In the rows, 128 means zero.
Each row of numbers stands for one element and depends on some of the facts below. Use the named rows to name the rest.

How the elements are related:
(10) -tadratro-> grisibruk; (1002) -tadratro-> stere; (1018) -tadratro-> grogretas; (102) -tadratro-> grogretas; (1036) -tadratro-> trineflal
(1076) -tadratro-> visi; (1080) -tadratro-> trineflal; (1089) -tadratro-> stere; (1092) -tadratro-> grogretas; (1118) -tadratro-> visi
(1119) -tadratro-> visi; (1124) -tadratro-> poflofle; (1126) -tadratro-> trineflal; (1148) -tadratro-> trineflal; (1179) -tadratro-> poflofle
(122) -tadratro-> poflofle; (135) -tadratro-> grogretas; (149) -tadratro-> stere; (150) -tadratro-> grogretas; (172) -tadratro-> visi
(173) -tadratro-> nuno; (174) -tadratro-> stere; (199) -tadratro-> visi; (209) -tadratro-> poflofle; (213) -tadratro-> grisibruk
(222) -tadratro-> grisibruk; (223) -tadratro-> grogretas; (225) -tadratro-> grisibruk; (233) -tadratro-> nuno; (24) -tadratro-> grogretas
(261) -tadratro-> trineflal; (274) -tadratro-> visi; (275) -tadratro-> nuno; (278) -tadratro-> grogretas; (280) -tadratro-> grogretas
(296) -tadratro-> nuno; (298) -tadratro-> grogretas; (317) -tadratro-> poflofle; (352) -tadratro-> poflofle; (356) -tadratro-> grisibruk
(378) -tadratro-> grogretas; (379) -tadratro-> grogretas; (381) -tadratro-> stere; (386) -tadratro-> poflofle; (396) -tadratro-> nuno
(400) -tadratro-> poflofle; (406) -tadratro-> visi; (421) -tadratro-> poflofle; (425) -tadratro-> trineflal; (453) -tadratro-> stere
(464) -tadratro-> poflofle; (466) -tadratro-> nuno; (475) -tadratro-> grisibruk; (483) -tadratro-> grogretas; (484) -tadratro-> poflofle
(498) -tadratro-> nuno; (514) -tadratro-> trineflal; (516) -tadratro-> trineflal; (517) -tadratro-> trineflal; (522) -tadratro-> poflofle
(530) -tadratro-> poflofle; (561) -tadratro-> grogretas; (601) -tadratro-> nuno; (602) -tadratro-> grisibruk; (605) -tadratro-> visi
(619) -tadratro-> grogretas; (625) -tadratro-> stere; (659) -tadratro-> grogretas; (679) -tadratro-> grogretas; (695) -tadratro-> visi
(703) -tadratro-> poflofle; (716) -tadratro-> grogretas; (729) -tadratro-> grogretas; (774) -tadratro-> grogretas; (783) -tadratro-> nuno
(788) -tadratro-> grogretas; (798) -tadratro-> grisibruk; (807) -tadratro-> grogretas; (829) -tadratro-> poflofle; (850) -tadratro-> grogretas
(854) -tadratro-> trineflal; (885) -tadratro-> grogretas; (896) -tadratro-> trineflal; (927) -tadratro-> trineflal; (93) -tadratro-> stere
(975) -tadratro-> stere; (983) -tadratro-> grogretas; (10) -nisku-> geskek; (1002) -nisku-> mumi; (1018) -nisku-> geskek
(102) -nisku-> geskek; (1036) -nisku-> mumi; (1076) -nisku-> genok; (1080) -nisku-> stopem; (1089) -nisku-> genok
(1092) -nisku-> genok; (1118) -nisku-> stopem; (1119) -nisku-> stopem; (1124) -nisku-> gipegru; (1126) -nisku-> genok
(1148) -nisku-> gipegru; (1179) -nisku-> stopem; (122) -nisku-> mumi; (135) -nisku-> gipegru; (149) -nisku-> gipegru
(150) -nisku-> genok; (172) -nisku-> mumi; (173) -nisku-> mumi; (174) -nisku-> gipegru; (199) -nisku-> stopem
(209) -nisku-> mumi; (213) -nisku-> mumi; (222) -nisku-> genok; (223) -nisku-> genok; (225) -nisku-> geskek
(233) -nisku-> stopem; (24) -nisku-> mumi; (261) -nisku-> mumi; (274) -nisku-> geskek; (275) -nisku-> geskek
(278) -nisku-> mumi; (280) -nisku-> stopem; (296) -nisku-> genok; (298) -nisku-> stopem; (317) -nisku-> stopem
(352) -nisku-> geskek; (356) -nisku-> stopem; (378) -nisku-> stopem; (379) -nisku-> stopem; (381) -nisku-> stopem
(386) -nisku-> genok; (396) -nisku-> mumi; (400) -nisku-> stopem; (406) -nisku-> genok; (421) -nisku-> stopem
(425) -nisku-> genok; (453) -nisku-> stopem; (464) -nisku-> geskek; (466) -nisku-> stopem; (475) -nisku-> stopem
(483) -nisku-> stopem; (484) -nisku-> genok; (498) -nisku-> mumi; (514) -nisku-> genok; (516) -nisku-> stopem
(517) -nisku-> mumi; (522) -nisku-> geskek; (530) -nisku-> gipegru; (561) -nisku-> geskek; (601) -nisku-> stopem
(602) -nisku-> geskek; (605) -nisku-> genok; (619) -nisku-> genok; (625) -nisku-> mumi; (659) -nisku-> stopem
(679) -nisku-> genok; (695) -nisku-> stopem; (703) -nisku-> stopem; (716) -nisku-> gipegru; (729) -nisku-> mumi
(774) -nisku-> geskek; (783) -nisku-> mumi; (788) -nisku-> genok; (798) -nisku-> genok; (807) -nisku-> stopem
(829) -nisku-> mumi; (850) -nisku-> geskek; (854) -nisku-> stopem; (885) -nisku-> gipegru; (896) -nisku-> geskek
(927) -nisku-> geskek; (93) -nisku-> mumi; (975) -nisku-> genok; (983) -nisku-> genok; (10) -fogrufle-> (381)
(10) -fogrufle-> (967); (102) -fogrufle-> (782); (1089) -fogrufle-> (93); (1089) -fogrufle-> (464); (1092) -fogrufle-> (807)
(1119) -fogrufle-> (65); (1124) -fogrufle-> (1118); (1126) -fogrufle-> (93); (1179) -fogrufle-> (569); (1179) -fogrufle-> (93)
(135) -fogrufle-> (67); (149) -fogrufle-> (400); (173) -fogrufle-> (703); (174) -fogrufle-> (150); (209) -fogrufle-> (854)
(209) -fogrufle-> (274); (213) -fogrufle-> (1069); (213) -fogrufle-> (783); (256) -fogrufle-> (514); (261) -fogrufle-> (475)
(261) -fogrufle-> (241); (275) -fogrufle-> (241); (275) -fogrufle-> (1005); (275) -fogrufle-> (679); (275) -fogrufle-> (113)
(280) -fogrufle-> (65); (280) -fogrufle-> (67); (280) -fogrufle-> (1148); (280) -fogrufle-> (278); (296) -fogrufle-> (1002)
(352) -fogrufle-> (1018); (370) -fogrufle-> (56); (370) -fogrufle-> (241); (370) -fogrufle-> (1018); (370) -fogrufle-> (1118)
(378) -fogrufle-> (885); (378) -fogrufle-> (829); (379) -fogrufle-> (225); (386) -fogrufle-> (484); (386) -fogrufle-> (421)
(396) -fogrufle-> (801); (396) -fogrufle-> (646); (416) -fogrufle-> (774); (416) -fogrufle-> (421); (425) -fogrufle-> (854)
(466) -fogrufle-> (1002); (466) -fogrufle-> (561); (48) -fogrufle-> (406); (48) -fogrufle-> (854); (498) -fogrufle-> (484)
(498) -fogrufle-> (233); (537) -fogrufle-> (464); (619) -fogrufle-> (569); (625) -fogrufle-> (475); (625) -fogrufle-> (605)
(659) -fogrufle-> (51); (659) -fogrufle-> (225); (659) -fogrufle-> (516); (689) -fogrufle-> (679); (695) -fogrufle-> (569)
(695) -fogrufle-> (381); (729) -fogrufle-> (483); (788) -fogrufle-> (516); (798) -fogrufle-> (807); (798) -fogrufle-> (605)
(798) -fogrufle-> (274); (873) -fogrufle-> (222); (896) -fogrufle-> (483); (927) -fogrufle-> (783); (983) -fogrufle-> (517)
(983) -fogrufle-> (225); (983) -fogrufle-> (716)

Some rows with their names:
(356): [117 146 155 160 166 113 106 153 144 151 147 108 119 106 145 132 112  83
 112 142 153 103 138 131 123 101]
(102): [143 152 118 148 138 125  94 161 121 147 160 157 145 133 139 107 160  80
 137 105 139 117 123 111 178 130]
(135): [139 166 180 149 129 104  78 165 138 106 179 148 140 154 125 115 158 129
 155 130 182 120 106 119 146 145]
(24): [178 148  93  92 123 117  87 127 108 100 150 142 122 144  87 156 129 151
 152  93 113 118 133 116 111 153]
(885): [144 127 149 147 145 113 118 134 152 102 147 125 157 123 103 152 138 127
 141 128 143 102 116  99 144 111]
(296): [115 156 139 130  87 122 134 105 139 120  98 140 121 168 124  91 140 159
 130 118 134 178 107 161  86 161]
(421): [131 129 192 161 155  79 132 133 139 114 110 126 129 118 164 163 138 121
 104 186 141  94 110 155 133 105]
(1179): [ 85 150  73 188 127 187  98 162 111 148  73  59  81 150 203 102 117  97
  95  91 145 122 154 186 194 115]
(400): [112 121 160 160 157  95 135 142 137 132  94 113 137 115 165 137 120 112
  93 173 130  95 128 152 138  96]
(896): [140 143 133 126 116 127 115 159 103 144 140 163 148 160 154  97 151 106
 112 139 142 142 138 111 183 127]
(514): [123 121 166 120 104 146 120  85 158 115 101 120 123 160  99 135 119 170
 108 138 124 157 110 122  91 112]
(261): [145  91  86  27  90 181 158 106  76 163 183 162  78 110 145  97 138 139
 162 125 105 154 147 112 104 165]
(1080): [ 97 130 167 143 142 126 128 142 117 155 118 122 129 131 155 121 115 112
  86 173 149 116 138 149 142 118]
(605): [141  76 154  67 110 167 177  66 158 133 134 107  60 106 114 147 142 157
 148 158 105 133 114  88  60  94]
(1118): [123  69 161  99 152 152 188 118 136 156 145 104  82  66 159 151 118  94
 115 196 120  92 146 101 121  68]
(689): [109  85 105 100 104 169 166 118 118 148 164 143 100  97 142  94 129 129
 156 119 124 128 123 126 112 147]
(67): [142 121 184 146 126  87 118 125 146  68 134 136 148 152 128 185 130 165
 136 179 150 124  87 141 128 123]

Rows to name:
No name comes twice in this set of rows, the named rows included.
[104 165 152 164 150 123  87 183 132 162 160 131 122 110 162 100 126  77
 119 114 158 113 142 156 126 131] => (378)
[156 108  57 125 154 145 143  88  96  72  55  60 116 186  70 225 101 182
 133  86 107 130 155 160 179 121] => (93)
[145 122 203 144 118  96 117 145 130  90 138 139 149 172 138 148 149 164
 114 186 161 119 108 111 158 119] => (1148)
[ 99 152  82 156  95 218 104 108 133 139  71  62  73 204 111 116 116 166
 100  80 136 165 152 144 144 133] => (1126)
[153 140 101 148 183  82 141 123 166 145 105 131 247  80  72 141  96  98
  75 139  72 114 147  28 145  73] => (225)
[119 131 134 142 122 114 141 132 134 112 130 134 146 126 148 116 148 135
 135 132 134 119 117 119 162 133] => (530)
[121 167 145 136  83 114  80 127 143 128 121 147 114 158 134  86 161 159
 141 112 144 178 103 164  74 164] => (386)
[ 80 140  85 168 133 192  85 174 119 167  91  48  65 157 177 106 107 105
  73  91 162 114 175 151 187  99] => (695)
[110 135 137 140 107 116 144 104 143 111 103 131 127 144  85 128 131 141
 154  93 141 186 101 163  82 142] => (975)
[ 96 145 149 169 131 111 124 163 110 162 118 141 142 134 190  76 133 102
 105 149 153 142 129 185 147 143] => (466)
[134 100 105  94 117 151 175 132  98 150 165 166 101  97 181  83 170  87
 145 140 102 112 135 110 171 121] => (352)
[129  81 140  90 124 175 157  64 164 132 149 112  86  73  89 154 133 131
 173 124  91 116 110 114  63 105] => (679)
[121 157 149 140  97 116  99 164 124 109 153 154 132 165 137 101 139 135
 137 120 163 143 107 146 124 165] => (416)
[ 93  89 113 199 183 142 159 126 122 116  54  50 111 138 129 183  97 104
  94 114 146 112 153 190 194  86] => (381)
[164 144  76  80 122  89 123 113 125 145  90 143 226 122  79 132  87 165
  80 122  59 150 163  68  92 136] => (517)

The same elements again, as new rows of numbers:
Known rows:
(679): [162 131 128 143  71  98 134 123 132 100 134 125  60 129 119 143 188  75
  43 137 120 155 154 129 171 155 122]
(275): [110 132 143 122 132 145 157 136 139 116 126  89  43 100 108 116 131  93
 101 173 131 176 138 133 168 150 114]
(241): [127 130 136 119 110 137 163 141 110  90 115 114  50 137 132 156 169  60
  51 165 145 127 124 121 152 157 100]
(689): [108 130 151 102 132 144 170 133 125 104 127  95  52 136 107 130 122  89
  96 153 141 173 147 132 160 165 113]
(135): [131 134 133 127 104 110 146 128 150 113 134 103  59 134  98 127 126  89
 107 140 115 181 174 139 173 162 138]
(386): [130 126 141 116  83 117 135 126 143 122 163 101  67 114 102 116 144 103
 108 127 101 204 164 142 175 137 134]
(173): [133 135 167 118 127 141 170 118 131 111 125  87  58 118 130 123 140  98
 140 155 131 162 148 139 153 152 103]
(317): [164 126 142 127  84 106 135 113 117 110 149 112  69 127 147 131 199  72
  89 143 113 134 128 123 147 140 115]
(149): [112 125 142 108 101 114 133 129 137 107 136  88  80 151  92 130 133  84
  98 138 128 196 166 142 167 168 139]
(498): [127 134 165 118 125 144 172 119 132 111 123  87  55 116 130 125 135  93
 138 156 133 165 150 138 153 148 104]
(102): [134 133 149 114 143 138 166 127 132 111 141  97  42 122 102 108 137  97
 109 166 131 167 142 132 162 173 123]
(659): [172 145 169 112 142 123 163  85 157  63 204 109  93 128 104  91 152  91
 144 141 124 189 190 140 141 162 151]
(1089): [128  88 142  71  82  83 146  86 139 134 131  92  92 152  88 116 145 123
 114 120 129 189 157 136 191 214 117]
(788): [163 136 150 120 110 111 151 105 155  87 181 115  79 126  88 110 150  99
 107 133 119 202 187 150 168 165 148]
(1018): [148 131 134 130 120 127 162 140 117  94 129 115  40 121 130 136 183  69
  55 178 136 124 120 121 157 166 110]
(280): [139 137 154 127 108 120 141 100 141 106 130  94  56 125 111 111 133  97
 107 137 123 184 171 122 165 152 121]
(1092): [144 136 146 136  92 111 136 112 142 117 141 106  55 133  82 121 139 105
  90 125 115 199 174 146 177 157 135]

Name these rows:
No name comes twice in this set of rows, the named rows included.
[149 134 140 143  86 108 136 116 126  92 115 109  52 123 140 135 175  70
  55 147 126 137 147 108 161 143 106] => (483)
[160 132 121 146  86  90 148 133 131 103 138 122  61 141 121 146 183  62
  70 151 119 127 148 135 157 167 129] => (885)
[156 124 135 114 116 129 162 141 111 111 161 114  54 121 133 125 199  67
  86 174 123 120 103 133 145 156 118] => (522)
[133 127 142 134  90 109 139 113 152 117 146 103  70 115  94 124 142 105
 104 133 115 202 172 148 179 145 131] => (296)
[158 157 169 162 106 124 122  94 109 174 160 107  67 166  58 131 152 109
 104 103 105 210 143 185 151 146 145] => (425)
[118 114 146  86 137 141 166 131 127 127 158  93  61 128 111 108 143 101
 126 154 124 167 122 131 159 171 121] => (10)
[133  96 150  75  99  96 151  89 134 136 130  84  80 146 119 105 139 119
 142 126 122 171 147 122 173 193 113] => (695)
[160 125 132 122  68 100 131 125 119 101 151 117  75 142 118 138 203  75
  52 134 118 156 142 137 158 156 132] => (1076)
[145 123 136 106 121 133 161 142 104 108 160 115  59 132 133 132 197  67
  75 166 127 128  99 129 144 159 117] => (602)
[144  73 142  68  90  82 164  76 138 160 137  83  84 135 128  99 146 136
 174 126 110 151 133 123 179 205 103] => (1179)
[170 131 125 140  93  93 150 133 134  92 153 124  67 140 120 142 187  58
  76 151 120 131 152 136 154 166 133] => (716)
[150  94 129  81 111  98 186 110 111 121 126 116  72 156 134 145 180  86
  97 159 148 101 109 125 160 216  90] => (569)
[154 133 143 110 126 129 175 126 111  82 154 122  68 145 130 145 190  58
  72 166 145 118 125 135 138 170 112] => (51)
[156 137 150 132 110 129 167 122 119  96 124 105  58 119 155 140 190  68
  96 166 135 120 125 131 142 147  94] => (783)
[168 140 146 148  92 106 137 103 115 104 129 116  53 140 129 133 186  74
  65 141 124 134 141 123 151 151 116] => (807)

The same elements again, as new rows of numbers:
Some elements and their rows:
(379): [ 69  64 111 158 109 154  96  64  75 175 148 125 183 168  99 104  56 171
 133  98 203 100 221 127 123 120  97 108]
(1018): [122 136 149 169 139 141 133 148 148 116  93 154 166 125 103 142 169 140
 105 153  82 107  70 120 155 140 166 165]
(885): [116 164 133 147 143 107 134 151  92  95 106  94 171 120 120 133 155 162
 178 168  95 119  95 124 140 132 133 160]
(378): [119 124 140 126 116 137 108  78 141 167  98 130 129 129 113 114  88 146
 113  82 140 118 158 116 131 117 147 114]
(561): [118 127 147 173 137 144 132 160 121  98 117 143 164 135 107 150 168 149
 115 152 118 111  94 121 132 151 157 177]
(396): [168 127 129  74 124 134  89  91 115 178 140 129 125 143 123 102 101 113
  87  92 118 132 149 134 139  96 120 121]
(233): [115 118 161 129 133 109 152 148 158 106 161 138 144 121 129 124 134 146
 124 146 140 139 104 133 120 109 113 143]
(173): [167 124 125  72 120 134  89  86 113 178 142 130 126 144 125 106  98 116
  88  91 117 133 144 133 141 100 120 120]
(400): [118 112 146 139 139 114 150 144 151 101 150 136 132 113 144 129 140 144
 128 148 145 119 106 140 114 116 122 132]
(829): [171 114 144 103 157 116 139 145 109 113 173 131 133 109 153 117 145 135
 107 153 137 119  91 155 118  95 112 138]
(975): [131 143 133 144 132 105 149 164 132  97 135 117 120 118 120 128 147 142
 164 164 136 137 113 134 131 134 105 119]
(517): [147  94 137 120 158 120 143 138  77 118 177 135 142 108 141 121 138 131
 109 166 167 119 116 167 110  89  97 135]
(514): [131 138 130 156 141 103 154 163 123  96 124 120 118 108 115 133 149 144
 160 170 142 140 108 139 132 132 109 109]
(406): [129 164 116 109 116 141 138 184 137  80 160 108 104 117 144 123 162 153
 167 162 158 112 112 118  92 163  91 121]
(605): [138 160 119 125 124 128 142 165 158  96 137 118 119 122 137 115 151 141
 167 175 119 119  94 123 127 154 101 107]
(370): [136 133 108 123 104 125 122  81 177 184  78 157 123 136 126 129 104 105
  98  94  75 148 116 110 172  94 150  85]
(782): [120 111 134 138 135 115 160 149 144 102 154 142 135 119 149 144 151 139
 123 138 138 143 101 128 123 103 122 133]

Which element is each row?
No name comes twice in this set of rows, the named rows included.
[179 136 112  88 126 131  99  71 125 194  96 152 115 115 123 108 106  91
  77 111  80 131 118 142 158  82 138  81] => (261)
[107 126  95 154 101 165  97 104 116 169  70 153 137 150 104 151 134  85
 104 107  93 127 150 109 154 162 165 120] => (927)
[134 138 126 150 141 103 150 155 135 105 123 119 127 121 122 124 140 158
 163 165 130 135 101 131 141 134 108 112] => (484)
[112 171  91  61  47 179 105 129 109 143 142 130  77 110 147 154 155 145
  89  38 188 122 190  69  73 136 128 100] => (48)
[128 154 110 121 103 121 102 103 138 169 100 111 118 156  98 113 101 137
 150 104 109 149 159 105 163 138 119  90] => (296)
[146  91 166 134 195  93 162 160 142  74 140  79  57 148 172 165 105  81
 163  77 136 172 167 156 114 156 165 200] => (569)
[167 121 144 105 150 118 133 133 114 130 170 141 139 106 135 116 140 124
  97 162 125 126  91 155 125  84 108 131] => (1002)
[133 170 117 122 104 132  96 100 123 155  74 109 109 134  97 111 104 162
 141  92 125 124 154 100 147 141 132  92] => (1092)
[167 114 146 110 157 115 141 143 101 118 164 135 129  94 140 127 142 124
 104 157 141 122 103 163 113  85 115 137] => (1036)
[164 184 101  17  64 190  78 122  77 160 157 122  71  93 151 131 151 146
  70  46 189 101 179  91  64 120 119 102] => (209)
[ 82  68 127 170 133 127 148 126  86 112 182 135 171 126 125 127 120 147
 141 163 201 115 157 154 100 112  86 123] => (516)
[124 115 136 163 159 138 138 175 125  88 119 125 121 150 137 161 156  93
 134 131 118 125 118 135 125 181 168 193] => (464)
[135 126 136 140 129 108 165 134 184 124 121 158 138 113 141 134 147 129
 109 150  92 149  65 126 151  87 142 116] => (241)
[118 210  85  69  45 173  93 141  80 139 118 101  52  96 122 148 158 152
 124  61 191 121 202  69  76 160 119  72] => (425)

